Here is a tiny trained network, its code and every weight. The questions are about switching its units off for an input and a class, where a switched-off unit gives its printed mean instead of its output.

import numpy as np


def w(rows, s, z=0):
    codes = np.array(rows[::2]) - 128.0
    scale = np.full(codes.shape[1], s)
    scale[-1] = z or s
    return codes * scale


def f(y):
    return y / 2 * (1 + np.tanh(0.7978845608 * (y + 0.044715 * y**3)))


def log_softmax(a):
    a = a - a.max(-1, keepdims=True)
    return a - np.log(np.exp(a).sum(-1, keepdims=True))


def net(x, mask):
    res = np.array(x, float).reshape(1, 5) / 4 @ E
    y = f(res @ A[0][:, :-1].T + A[0][:, -1])
    res = res + np.where(mask, y, B[0][:, -1]) @ B[0][:, :-1]
    return log_softmax(res[-1] @ U[:, :-1].T + U[:, -1])


A, B = {}, {}
E = w([
[132,252,132,127,125,130],'x0',
[128,128,128,128,128,127],'x1',
[30,126,120,118,142,157],'x2',
[128,128,129,127,127,125],'x3',
[138,129,184,116,196,122],'x4',
],0.013)
A[0] = w([
[43,199,129,116,138,133,30],'N1',
[128,128,128,128,127,129,135],'N2',
[123,121,132,126,143,127,126],'N3',
[63,75,96,124,95,129,171],'N4',
[153,144,150,128,152,120,126],'N5',
[107,97,172,138,240,136,149],'N6',
[122,120,133,126,148,126,131],'N7',
[127,128,129,128,130,128,121],'N8',
[58,187,129,116,136,133,42],'N9',
[142,142,128,135,113,125,139],'N10',
[121,118,135,126,153,126,136],'N11',
[162,148,154,130,162,119,125],'N12',
[128,127,127,128,125,130,136],'N13',
[135,132,138,127,135,122,126],'N14',
[144,140,145,127,141,121,125],'N15',
[102,102,121,123,145,135,124],'N16',
[142,140,108,135,98,138,212],'N17',
[130,131,119,129,116,134,180],'N18',
[98,106,77,140,64,150,254],'N19',
[129,128,130,128,129,127,123],'N20',
[119,118,128,125,141,129,122],'N21',
[129,129,125,128,123,131,151],'N22',
[120,117,134,125,153,128,133],'N23',
[153,153,105,135,69,119,199],'N24',
[118,118,123,128,134,130,125],'N25',
[128,128,115,129,117,135,185],'N26',
[208,53,136,123,106,102,219],'N27',
[126,125,131,127,135,127,120],'N28',
[127,126,130,128,133,127,118],'N29',
[151,150,99,137,68,129,219],'N30',
[135,135,115,132,110,137,196],'N31',
[176,158,187,125,251,118,166],'N32',
[198,62,136,125,109,106,208],'N33',
[127,127,127,128,127,128,136],'N34',
[73,79,119,125,139,143,135],'N35',
[88,98,102,131,82,130,199],'N36',
[221,205,124,132,110,117,140],'N37',
[86,83,123,129,174,145,117],'N38',
],0.013,0.003)
B[0] = w([
[130,128,88,208,139,28,237],'N1',
[128,128,127,128,126,128,129],'N2',
[129,126,126,115,149,125,132],'N3',
[140,201,114,115,124,230,232],'N4',
[126,150,163,140,145,152,155],'N5',
[129,54,129,36,254,82,225],'N6',
[129,124,127,113,154,123,136],'N7',
[129,128,127,128,133,127,127],'N8',
[130,127,99,193,139,45,216],'N9',
[124,113,135,118,111,140,143],'N10',
[130,122,126,110,160,121,141],'N11',
[126,159,176,147,148,163,168],'N12',
[129,129,126,129,124,128,130],'N13',
[127,134,140,131,136,133,131],'N14',
[125,141,152,134,137,144,141],'N15',
[131,134,122,91,157,151,160],'N16',
[128,94,116,126,77,130,168],'N17',
[131,119,125,135,103,131,143],'N18',
[134,189,97,170,42,189,232],'N19',
[127,129,130,128,130,128,127],'N20',
[129,129,124,111,148,131,134],'N21',
[128,125,127,131,119,129,133],'N22',
[129,121,125,108,160,121,141],'N23',
[121,57,107,92,66,133,197],'N24',
[129,136,121,116,141,136,134],'N25',
[132,125,123,137,102,135,144],'N26',
[113,148,99,219,121,31,254],'N27',
[129,129,127,122,140,126,128],'N28',
[128,129,128,125,136,127,127],'N29',
[124,57,98,100,59,125,201],'N30',
[130,109,123,133,92,131,151],'N31',
[130,224,235,165,223,176,246],'N32',
[117,145,105,206,123,43,237],'N33',
[128,129,126,129,127,129,130],'N34',
[138,147,127,62,157,194,208],'N35',
[131,192,104,143,104,191,203],'N36',
[131,80,200,55,52,225,254],'N37',
[135,107,128,44,186,158,197],'N38',
],0.028,0.0088)
U = w([
[102,126,32,199,71,75,210],'0',
[161,195,164,100,126,235,173],'1',
[109,137,149,181,192,29,62],'2',
[139,60,125,3,175,156,3],'3',
[140,16,136,35,77,170,165],'4',
],0.0052,0.00069)

Each question gives the input, the list of numbers given to net, and the class t.
The units are the neurons (one row each of A and B). Each row of codes is followed by its name. A weight is (code - 128) times the scale printed after its matrix; where a second scale follows, it is the last column's (A, B and U).
mask holds one flag per neuron, in row order. A switched-off neuron (its flag False) gives its mean, the last column of its row in B, instead of its output. The means were averaged over made-up inputs and are rounded, as every weight is.
A unit's drop is (log p(t) with every unit on - log p(t) with that unit switched off) / (log p(t) with every unit on - log p(t) with every unit switched off).
The circuit of an input: a set's keep is (log p(t) with only the set's units on - log p(t) with every unit switched off) / (log p(t) with every unit on - log p(t) with every unit switched off). Starting from the 12 units with the biggest drops (on a tie, the unit counted first), units are removed one at a time, each time the one whose removal leaves the highest keep (on an exact tie, the one counted first), for as long as the keep stays at least 0.8.
units of the circuit, in order: the units of the circuit, biggest drop first
k most important neurons: the k neurons with the biggest drops, biggest first
drop when u is switched off: that unit's drop, to one decimal
input [-8,8,2,-6,8], class 3: units of the circuit, in order -> N6
input [-7,-2,0,-7,6], class 2: 4 most important neurons -> N27, N33, N37, N32
input [-5,2,1,-4,-6], class 1: 2 most important neurons -> N4, N1
input [-5,7,-5,-2,0], class 0: 2 most important neurons -> N32, N6
input [0,3,-4,-7,4], class 2: 3 most important neurons -> N4, N19, N35
input [1,7,5,5,7], class 2: 4 most important neurons -> N37, N32, N1, N9
input [0,6,4,1,8], class 3: 4 most important neurons -> N6, N27, N33, N38
input [-8,6,3,-4,0], class 1: 2 most important neurons -> N4, N36
input [-5,3,8,2,1], class 3: 3 most important neurons -> N6, N38, N32
input [8,-3,-5,4,0], class 4: 3 most important neurons -> N37, N24, N30
input [0,-1,0,4,-3], class 0: 2 most important neurons -> N37, N32
input [8,5,5,-6,0], class 0: 2 most important neurons -> N6, N32
input [1,-4,1,4,1], class 2: 2 most important neurons -> N37, N4
input [-6,-5,2,6,-5], class 1: units of the circuit, in order -> N4
input [-8,4,-5,-1,0], class 0: drop when N6 is switched off -> 0.1
input [7,-8,2,-6,7], class 2: drop when N1 is switched off -> 0.2
input [2,-5,3,2,-1], class 0: drop when N32 is switched off -> 0.2
